Below are the code and all the weights of a small trained network. Each question names an input and a class and asks about switching units off, where a switched-off unit gives its printed mean instead of its output.

import numpy as np


def w(rows, s, z=0):
    codes = np.array(rows[::2]) - 128.0
    scale = np.full(codes.shape[1], s)
    scale[-1] = z or s
    return codes * scale


def norm(h):
    return h / np.sqrt((h * h).mean(-1, keepdims=True) + 1e-5)


def f(y):
    return y / 2 * (1 + np.tanh(0.7978845608 * (y + 0.044715 * y**3)))


def log_softmax(a):
    a = a - a.max(-1, keepdims=True)
    return a - np.log(np.exp(a).sum(-1, keepdims=True))


def net(x, mask):
    res = np.array(x, float).reshape(1, 5) / 4 @ E
    u = 0
    for l in range(3):
        y = f(norm(res) @ A[l][:, :-1].T + A[l][:, -1])
        res = res + np.where(mask[u : u + 5], y, B[l][:, -1]) @ B[l][:, :-1]
        u += 5
    return log_softmax(norm(res)[-1] @ U[:, :-1].T + U[:, -1])


A, B = {}, {}
E = w([
[197,130,241],'x0',
[8,97,235],'x1',
[129,125,128],'x2',
[127,129,128],'x3',
[127,127,127],'x4',
],0.0014)
A[0] = w([
[71,192,160,226],'0.n0',
[215,3,238,5],'0.n1',
[131,163,149,36],'0.n2',
[232,72,217,63],'0.n3',
[59,31,73,87],'0.n4',
],0.0026,0.0015)
B[0] = w([
[141,86,85,254],'0.n0',
[126,255,166,98],'0.n1',
[147,105,159,50],'0.n2',
[149,222,104,131],'0.n3',
[148,186,98,143],'0.n4',
],0.0031,0.00078)
A[1] = w([
[187,128,207,59],'1.n0',
[195,170,252,14],'1.n1',
[18,159,201,61],'1.n2',
[202,192,235,1],'1.n3',
[203,197,69,37],'1.n4',
],0.0045,0.00091)
B[1] = w([
[127,172,66,159],'1.n0',
[137,194,50,254],'1.n1',
[247,79,145,251],'1.n2',
[82,171,3,246],'1.n3',
[137,75,236,214],'1.n4',
],0.0036,0.00095)
A[2] = w([
[198,116,119,104],'2.n0',
[36,54,1,251],'2.n1',
[216,122,83,129],'2.n2',
[121,134,252,128],'2.n3',
[238,127,45,85],'2.n4',
],0.0036,0.0012)
B[2] = w([
[4,64,149,143],'2.n0',
[171,244,141,253],'2.n1',
[15,67,161,167],'2.n2',
[84,35,86,125],'2.n3',
[76,32,209,179],'2.n4',
],0.0036,0.0023)
U = w([
[140,249,82,254],'0',
[103,2,180,2],'1',
],0.0081,0.00056)

Each question gives the input, the list of numbers given to net, and the class t.
The units are the neurons (one row each of A and B). Each row of codes is followed by its name. A weight is (code - 128) times the scale printed after its matrix; where a second scale follows, it is the last column's (A, B and U).
mask holds one flag per neuron, layer by layer. A switched-off neuron (its flag False) gives its mean, the last column of its row in B, instead of its output. The means were averaged over made-up inputs and are rounded, as every weight is.
A unit's drop is (log p(t) with every unit on - log p(t) with that unit switched off) / (log p(t) with every unit on - log p(t) with every unit switched off).
unit that matters most: the unit with the biggest drop
k most important neurons: the k neurons with the biggest drops, biggest first
top k neurons in layer l: the k neurons of layer l with the biggest drops, biggest first
drop of u: that unit's drop, to one decimal
input [-7,-8,-7,2,8], class 1: top 2 neurons in layer 2 : 2.n4, 2.n2
input [5,4,4,-6,-3], class 0: unit that matters most : 1.n3
input [-6,-7,-1,-3,-4], class 1: 4 most important neurons : 1.n3, 2.n4, 1.n4, 1.n1
input [7,6,5,-3,-4], class 0: top 2 neurons in layer 1 : 1.n1, 1.n3
input [5,4,-1,7,4], class 0: 2 most important neurons : 1.n3, 1.n1
input [6,-7,-2,0,-5], class 1: 4 most important neurons : 1.n4, 2.n4, 2.n1, 2.n2
input [-3,-4,6,-6,-4], class 1: 2 most important neurons : 1.n3, 1.n4
input [5,5,2,-1,6], class 0: top 4 neurons in layer 1 : 1.n1, 1.n3, 1.n4, 1.n0
input [0,-2,-3,-2,7], class 1: drop of 1.n3 : 1.0
input [2,-5,-4,-2,-1], class 1: drop of 0.n2 : 0.0
input [4,3,-7,3,-7], class 0: drop of 1.n3 : 0.1
